In the rows, zero is written as 128.
Facts:
K_116 ψ K_946; K_116 ψ K_373; K_17 ψ K_292; K_17 ψ K_206; K_17 ψ K_745; K_177 ψ K_990; K_194 ψ K_319
K_194 ψ K_340; K_237 ψ K_121; K_237 ψ K_630; K_240 ψ K_670; K_240 ψ K_373; K_285 ψ K_95; K_336 ψ K_812
K_336 ψ K_389; K_367 ψ K_373; K_378 ψ K_887; K_381 ψ K_47; K_381 ψ K_621; K_381 ψ K_652; K_462 ψ K_480
K_475 ψ K_915; K_517 ψ K_271; K_517 ψ K_843; K_517 ψ K_259; K_517 ψ K_480; K_526 ψ K_785; K_536 ψ K_745
K_536 ψ K_429; K_536 ψ K_588; K_536 ψ K_887; K_538 ψ K_456; K_538 ψ K_32; K_547 ψ K_946; K_547 ψ K_480
K_559 ψ K_971; K_571 ψ K_745; K_571 ψ K_958; K_574 ψ K_189; K_574 ψ K_78; K_574 ψ K_608; K_584 ψ K_290
K_584 ψ K_886; K_584 ψ K_88; K_587 ψ K_501; K_587 ψ K_785; K_587 ψ K_630; K_587 ψ K_18; K_593 ψ K_373
K_593 ψ K_128; K_593 ψ K_429; K_609 ψ K_247; K_609 ψ K_701; K_609 ψ K_110; K_679 ψ K_946; K_679 ψ K_785
K_679 ψ K_297; K_682 ψ K_484; K_71 ψ K_58; K_71 ψ K_90; K_72 ψ K_292; K_72 ψ K_928; K_727 ψ K_258
K_773 ψ K_990; K_773 ψ K_109; K_779 ψ K_78; K_779 ψ K_564; K_780 ψ K_319; K_780 ψ K_371; K_790 ψ K_263
K_803 ψ K_990; K_82 ψ K_630; K_82 ψ K_484; K_822 ψ K_628; K_835 ψ K_386; K_835 ψ K_259; K_835 ψ K_121
K_87 ψ K_933; K_87 ψ K_958; K_874 ψ K_464; K_874 ψ K_369; K_874 ψ K_189; K_881 ψ K_700; K_881 ψ K_199
K_881 ψ K_990; K_890 ψ K_297; K_890 ψ K_290; K_890 ψ K_259; K_890 ψ K_78; K_912 ψ K_946; K_912 ψ K_843
K_925 ψ K_946; K_925 ψ K_670; K_925 ψ K_290; K_925 ψ K_239; K_952 ψ K_888; K_952 ψ K_271; K_952 ψ K_501
K_952 ψ K_239; K_970 ψ K_18; K_970 ψ K_78; K_983 ψ K_247; K_983 ψ K_661; K_985 ψ K_785; K_985 ψ K_121
K_109 κ 300; K_110 κ 300; K_116 κ 300; K_121 κ 648; K_128 κ 300; K_131 κ 134; K_134 κ 712
K_155 κ 712; K_17 κ 134; K_177 κ 300; K_18 κ 853; K_189 κ 112; K_194 κ 134; K_197 κ 300
K_199 κ 810; K_202 κ 648; K_206 κ 300; K_237 κ 853; K_239 κ 300; K_240 κ 712; K_244 κ 134
K_247 κ 712; K_258 κ 300; K_259 κ 300; K_263 κ 134; K_266 κ 300; K_271 κ 300; K_285 κ 300
K_290 κ 300; K_292 κ 300; K_297 κ 134; K_305 κ 648; K_319 κ 134; K_32 κ 300; K_325 κ 300
K_327 κ 712; K_328 κ 300; K_329 κ 712; K_336 κ 712; K_340 κ 300; K_351 κ 134; K_367 κ 853
K_369 κ 300; K_371 κ 134; K_372 κ 300; K_373 κ 853; K_378 κ 648; K_379 κ 853; K_381 κ 648
K_386 κ 712; K_389 κ 300; K_390 κ 300; K_429 κ 134; K_440 κ 300; K_456 κ 712; K_462 κ 134
K_464 κ 853; K_47 κ 300; K_475 κ 134; K_480 κ 300; K_484 κ 300; K_501 κ 853; K_517 κ 300
K_526 κ 300; K_53 κ 134; K_536 κ 300; K_538 κ 134; K_547 κ 648; K_556 κ 112; K_559 κ 134
K_564 κ 300; K_566 κ 112; K_571 κ 300; K_574 κ 300; K_58 κ 134; K_584 κ 648; K_587 κ 112
K_588 κ 648; K_593 κ 134; K_608 κ 300; K_609 κ 300; K_611 κ 712; K_617 κ 300; K_620 κ 300
K_621 κ 853; K_628 κ 112; K_630 κ 300; K_64 κ 853; K_652 κ 112; K_656 κ 300; K_661 κ 712
K_670 κ 300; K_672 κ 300; K_679 κ 712; K_681 κ 300; K_682 κ 300; K_700 κ 134; K_701 κ 300
K_702 κ 300; K_71 κ 134; K_72 κ 648; K_727 κ 853; K_741 κ 300; K_745 κ 134; K_753 κ 712
K_773 κ 300; K_777 κ 300; K_779 κ 300; K_78 κ 300; K_780 κ 134; K_785 κ 300; K_79 κ 712
K_790 κ 134; K_801 κ 712; K_803 κ 134; K_812 κ 712; K_813 κ 300; K_82 κ 134; K_822 κ 300
K_824 κ 134; K_83 κ 300; K_835 κ 300; K_84 κ 300; K_843 κ 300; K_85 κ 300; K_87 κ 134
K_874 κ 112; K_88 κ 134; K_881 κ 648; K_886 κ 712; K_887 κ 300; K_888 κ 300; K_890 κ 300
K_90 κ 300; K_910 κ 134; K_912 κ 300; K_915 κ 134; K_925 κ 300; K_928 κ 300; K_933 κ 300
K_946 κ 648; K_95 κ 300; K_952 κ 300; K_958 κ 853; K_968 κ 300; K_970 κ 300; K_971 κ 810
K_983 κ 712; K_985 κ 712; K_99 κ 300; K_990 κ 300; K_134 χ K_670; K_18 χ K_305; K_189 χ K_87
K_189 χ K_777; K_189 χ K_741; K_189 χ K_372; K_189 χ K_517; K_194 χ K_745; K_194 χ K_701; K_202 χ K_812
K_202 χ K_285; K_239 χ K_628; K_239 χ K_82; K_244 χ K_925; K_244 χ K_777; K_244 χ K_559; K_258 χ K_99
K_258 χ K_367; K_258 χ K_285; K_258 χ K_263; K_290 χ K_237; K_319 χ K_886; K_319 χ K_559; K_325 χ K_925
K_327 χ K_155; K_327 χ K_968; K_327 χ K_305; K_327 χ K_990; K_327 χ K_109; K_327 χ K_372; K_327 χ K_517
K_329 χ K_652; K_371 χ K_501; K_371 χ K_812; K_371 χ K_682; K_373 χ K_84; K_373 χ K_773; K_389 χ K_952
K_462 χ K_985; K_462 χ K_82; K_464 χ K_292; K_464 χ K_790; K_464 χ K_390; K_464 χ K_79; K_464 χ K_608
K_47 χ K_843; K_484 χ K_777; K_484 χ K_536; K_53 χ K_292; K_53 χ K_83; K_53 χ K_381; K_547 χ K_247
K_547 χ K_83; K_547 χ K_285; K_547 χ K_574; K_556 χ K_336; K_556 χ K_82; K_556 χ K_682; K_556 χ K_110
K_564 χ K_741; K_566 χ K_17; K_566 χ K_888; K_58 χ K_745; K_58 χ K_328; K_587 χ K_429; K_587 χ K_630
K_587 χ K_199; K_587 χ K_536; K_588 χ K_912; K_588 χ K_71; K_621 χ K_197; K_64 χ K_378; K_64 χ K_379
K_64 χ K_517; K_656 χ K_813; K_661 χ K_672; K_661 χ K_390; K_661 χ K_110; K_661 χ K_910; K_681 χ K_702
K_681 χ K_888; K_681 χ K_340; K_700 χ K_536; K_72 χ K_910; K_727 χ K_99; K_785 χ K_381; K_785 χ K_843
K_785 χ K_378; K_785 χ K_237; K_801 χ K_87; K_801 χ K_351; K_801 χ K_536; K_801 χ K_608; K_85 χ K_305
K_874 χ K_386; K_874 χ K_83; K_874 χ K_390; K_874 χ K_110; K_90 χ K_197; K_915 χ K_197; K_915 χ K_890
K_915 χ K_983; K_946 χ K_672; K_946 χ K_128; K_971 χ K_985; K_971 χ K_480

Known rows:
K_593: 121	114	136	85	78	116	156	117	150	131	167	141	154	207	75	161	133	121	127	107	182	84	128	117	55	124	133	172	166	109	126	159	136	111	120	123	102	140	132	141	77	133	116	156	105	81	145	99
K_670: 100	141	144	95	91	107	133	125	123	154	143	168	143	160	87	135	122	159	161	126	175	107	137	137	79	119	114	140	110	120	93	156	99	103	82	115	120	138	115	125	104	147	122	133	85	135	114	99
K_925: 109	129	142	104	95	117	151	107	147	129	144	142	136	219	86	160	120	151	103	112	173	120	137	136	55	135	117	169	146	106	128	164	139	103	124	147	105	142	116	118	85	146	132	131	73	76	149	89
K_946: 102	119	153	125	111	105	100	100	93	108	111	178	143	180	88	184	107	143	165	76	174	113	133	162	42	128	118	155	109	61	88	150	94	56	63	123	113	148	102	116	106	156	100	125	87	122	132	99
K_547: 105	117	145	116	100	117	118	94	128	97	116	147	144	220	90	194	106	122	116	67	169	111	129	149	32	145	122	176	155	57	127	157	136	47	107	157	109	135	108	118	86	160	125	136	95	81	160	94
K_574: 111	134	132	70	75	112	151	127	159	153	148	124	146	177	78	132	107	132	93	112	183	102	134	115	83	122	125	152	169	139	139	163	128	99	137	153	133	109	117	122	77	151	152	154	97	107	136	107
K_285: 107	137	133	79	77	117	150	124	155	151	138	134	144	193	88	139	112	135	106	119	176	111	134	121	75	130	119	155	161	122	139	164	136	90	131	154	128	117	118	127	81	158	153	151	97	106	138	100
K_202: 107	132	139	96	93	96	98	114	110	140	114	163	154	141	82	159	106	121	162	91	178	97	122	135	79	130	130	137	124	83	96	145	98	44	69	131	141	118	107	125	102	166	121	142	115	154	116	117
K_912: 104	127	145	108	98	121	153	108	138	121	137	148	134	227	92	160	113	157	105	104	175	127	145	149	46	129	108	175	142	104	129	171	136	102	126	147	105	148	111	116	86	146	131	133	70	77	151	85
K_58: 113	143	134	92	90	97	99	116	99	137	130	165	152	152	72	139	101	139	151	105	184	98	130	121	82	122	133	136	121	84	93	147	95	57	70	119	147	127	102	124	93	167	119	152	116	137	107	119
K_197: 74	142	143	75	99	92	130	118	106	173	140	180	141	152	61	119	116	177	155	115	162	104	142	155	118	127	92	141	109	117	106	193	103	99	112	101	125	124	94	86	109	123	109	129	139	123	104	116
K_958: 93	144	133	87	88	91	133	130	132	166	138	150	144	146	78	131	115	148	157	116	184	114	132	126	95	121	110	148	118	140	102	146	96	106	85	119	140	119	108	130	106	147	124	141	95	151	112	110
K_87: 135	123	126	75	77	97	147	111	146	154	150	130	157	185	66	140	115	124	97	112	196	101	127	122	78	110	129	164	167	125	134	161	139	99	129	136	129	123	118	128	73	151	132	159	104	100	132	114
K_933: 105	143	140	86	87	100	131	127	124	164	136	163	146	148	83	124	115	157	150	126	181	110	136	135	89	114	115	134	113	128	98	157	98	100	87	122	134	129	110	122	103	153	129	139	89	146	108	107
K_340: 104	143	139	88	87	101	132	127	123	162	134	163	147	152	83	128	113	157	153	128	180	111	135	137	87	114	112	135	113	128	97	156	98	98	85	121	133	129	110	121	103	153	130	140	89	146	107	105
K_701: 104	144	140	87	87	101	131	127	121	164	134	165	145	150	84	127	114	159	152	127	179	113	136	136	88	115	113	135	111	127	98	157	98	98	86	122	134	130	110	121	103	152	130	138	88	147	108	107
K_379: 93	145	134	93	93	92	130	124	129	161	129	157	144	156	83	134	116	153	158	118	180	125	131	134	90	122	105	152	108	132	101	147	101	102	82	122	139	123	105	129	108	150	123	139	88	151	111	105
K_110: 99	137	148	94	82	105	131	139	113	163	135	165	142	152	92	125	103	158	154	115	186	109	147	140	75	99	113	129	122	129	102	159	85	102	85	123	131	130	110	129	104	154	129	144	89	151	112	109
K_990: 89	149	105	123	108	90	147	131	92	206	96	179	124	194	92	109	116	131	169	159	202	124	137	157	114	90	116	125	91	114	102	166	153	75	115	140	128	172	110	154	96	183	122	163	124	166	117	69
K_386: 128	140	139	79	75	101	123	119	124	162	127	180	159	156	88	126	116	157	153	107	190	112	127	145	75	93	118	138	118	109	98	164	100	92	83	114	135	137	109	118	99	153	133	147	97	148	101	114

Rows:
No name comes twice in this set of rows, the named rows included.
96	139	106	114	100	100	165	128	122	189	112	145	122	226	88	122	111	115	116	139	199	119	140	144	96	100	122	144	144	115	139	174	179	78	157	166	123	157	114	150	76	179	137	169	127	121	146	72 -> K_773
130	126	127	76	76	101	144	108	143	149	141	136	156	194	71	144	116	127	104	111	196	108	128	128	74	116	124	167	162	117	134	162	139	92	127	138	130	125	113	128	74	155	135	160	104	100	131	112 -> K_559
135	129	142	94	86	117	138	91	137	117	116	161	154	227	93	154	103	167	85	81	190	146	133	171	38	107	103	181	144	89	134	181	140	88	129	151	122	143	98	95	80	154	143	138	71	82	135	102 -> K_679
126	132	139	84	80	91	128	116	120	161	143	165	159	155	76	137	127	147	158	121	192	101	128	133	81	105	120	146	120	119	98	155	101	100	78	104	129	136	113	130	97	149	115	148	98	137	105	116 -> K_429
106	120	140	109	94	114	123	116	100	112	135	140	135	209	75	156	75	127	97	65	195	98	149	130	43	104	135	157	167	80	130	158	111	68	118	145	127	140	104	125	71	160	119	162	111	88	150	112 -> K_462
107	133	135	74	83	110	151	119	150	146	144	130	144	186	73	134	102	147	87	104	179	113	137	133	81	123	114	160	162	131	138	174	131	101	142	148	128	113	110	107	80	146	145	146	98	94	136	108 -> K_890
127	116	128	73	76	103	147	110	161	149	132	131	165	173	77	157	123	104	116	98	189	96	115	135	78	125	123	171	170	124	136	161	142	81	130	148	120	111	123	128	78	147	137	156	107	114	136	105 -> K_378
104	143	140	83	83	103	132	130	129	165	138	161	148	148	87	128	115	154	153	128	177	108	134	129	89	116	115	135	119	129	102	156	96	98	84	121	134	124	112	126	102	153	135	142	91	148	110	108 -> K_292
149	126	137	90	93	88	102	76	97	119	111	106	153	182	52	155	76	132	60	104	200	130	148	155	71	127	128	149	170	84	138	160	117	62	125	164	148	118	78	91	65	192	135	155	95	87	135	135 -> K_587
124	119	139	78	70	106	143	124	122	144	132	132	150	187	77	130	78	136	84	77	212	111	149	145	54	78	116	164	180	133	145	173	112	97	135	147	135	116	105	120	69	156	137	175	101	114	134	125 -> K_82
111	130	98	111	93	92	161	119	112	193	104	152	135	237	85	125	114	101	126	137	214	120	132	150	93	87	121	156	148	104	144	178	191	70	154	156	123	167	113	161	69	183	127	186	143	122	141	79 -> K_803
116	132	126	83	85	107	121	113	125	129	141	131	148	186	66	148	93	115	99	89	187	90	131	106	75	127	143	155	169	88	129	154	130	60	121	148	144	118	111	126	70	165	133	165	127	96	138	114 -> K_194

The same objects again, as new rows of numbers:
Known rows:
K_661: 107	128	106	123	126	133	125	120	124	135	118	96	127
K_79: 114	127	109	127	131	130	137	132	128	123	111	136	131
K_194: 150	132	143	128	140	134	110	130	104	146	133	100	124
K_745: 141	127	126	127	142	125	117	141	141	143	132	140	136
K_611: 145	126	112	125	136	124	130	127	130	133	126	119	129
K_803: 120	149	139	145	146	134	136	119	108	168	143	159	121
K_952: 142	125	146	131	132	129	129	138	120	122	134	125	121
K_109: 114	136	129	130	120	123	147	117	133	126	130	166	135
K_925: 143	120	152	134	112	127	136	136	99	115	118	153	122
K_372: 116	132	130	126	119	123	142	121	130	114	120	169	137
K_99: 117	121	121	131	129	130	139	131	158	126	135	144	131
K_134: 147	125	114	124	134	125	130	121	129	138	127	106	127
K_78: 121	128	127	121	130	123	126	133	141	126	137	110	131
K_970: 131	127	148	123	142	130	123	142	109	124	135	95	124
K_381: 114	117	130	132	144	137	148	135	101	108	128	128	127
K_53: 114	132	117	126	120	136	115	116	136	137	122	123	133
K_517: 137	127	152	133	123	131	145	129	106	109	118	164	126
K_538: 148	130	143	129	141	133	115	136	112	140	128	118	125
K_240: 174	101	131	135	127	134	132	139	91	140	125	106	123
K_753: 144	127	113	127	136	125	129	126	129	132	126	122	128

Rows:
No name comes twice in this set of rows, the named rows included.
112	124	105	126	133	133	131	135	134	122	114	131	129 -> K_386
141	139	131	128	148	136	122	140	121	107	108	120	110 -> K_985
134	137	150	130	136	131	121	142	98	131	115	148	128 -> K_559
129	122	126	132	118	128	141	120	148	117	127	166	133 -> K_843
104	126	150	126	131	128	133	151	91	119	120	142	131 -> K_536
104	145	143	144	139	130	149	119	109	158	150	149	119 -> K_177
103	122	120	129	116	127	127	134	145	129	127	137	130 -> K_128
120	132	132	128	120	123	142	120	129	119	126	162	136 -> K_968
149	107	128	137	115	142	133	112	105	108	125	97	114 -> K_547
82	155	125	145	124	124	168	102	124	154	143	209	131 -> K_990
135	148	139	122	142	133	121	121	92	117	91	85	115 -> K_587
118	119	136	130	132	137	130	128	112	119	150	109	123 -> K_727
113	131	142	131	136	138	117	141	108	129	115	138	127 -> K_790
174	100	147	140	104	132	129	130	108	130	131	124	119 -> K_116
137	118	127	130	118	122	132	130	145	130	135	142	130 -> K_670

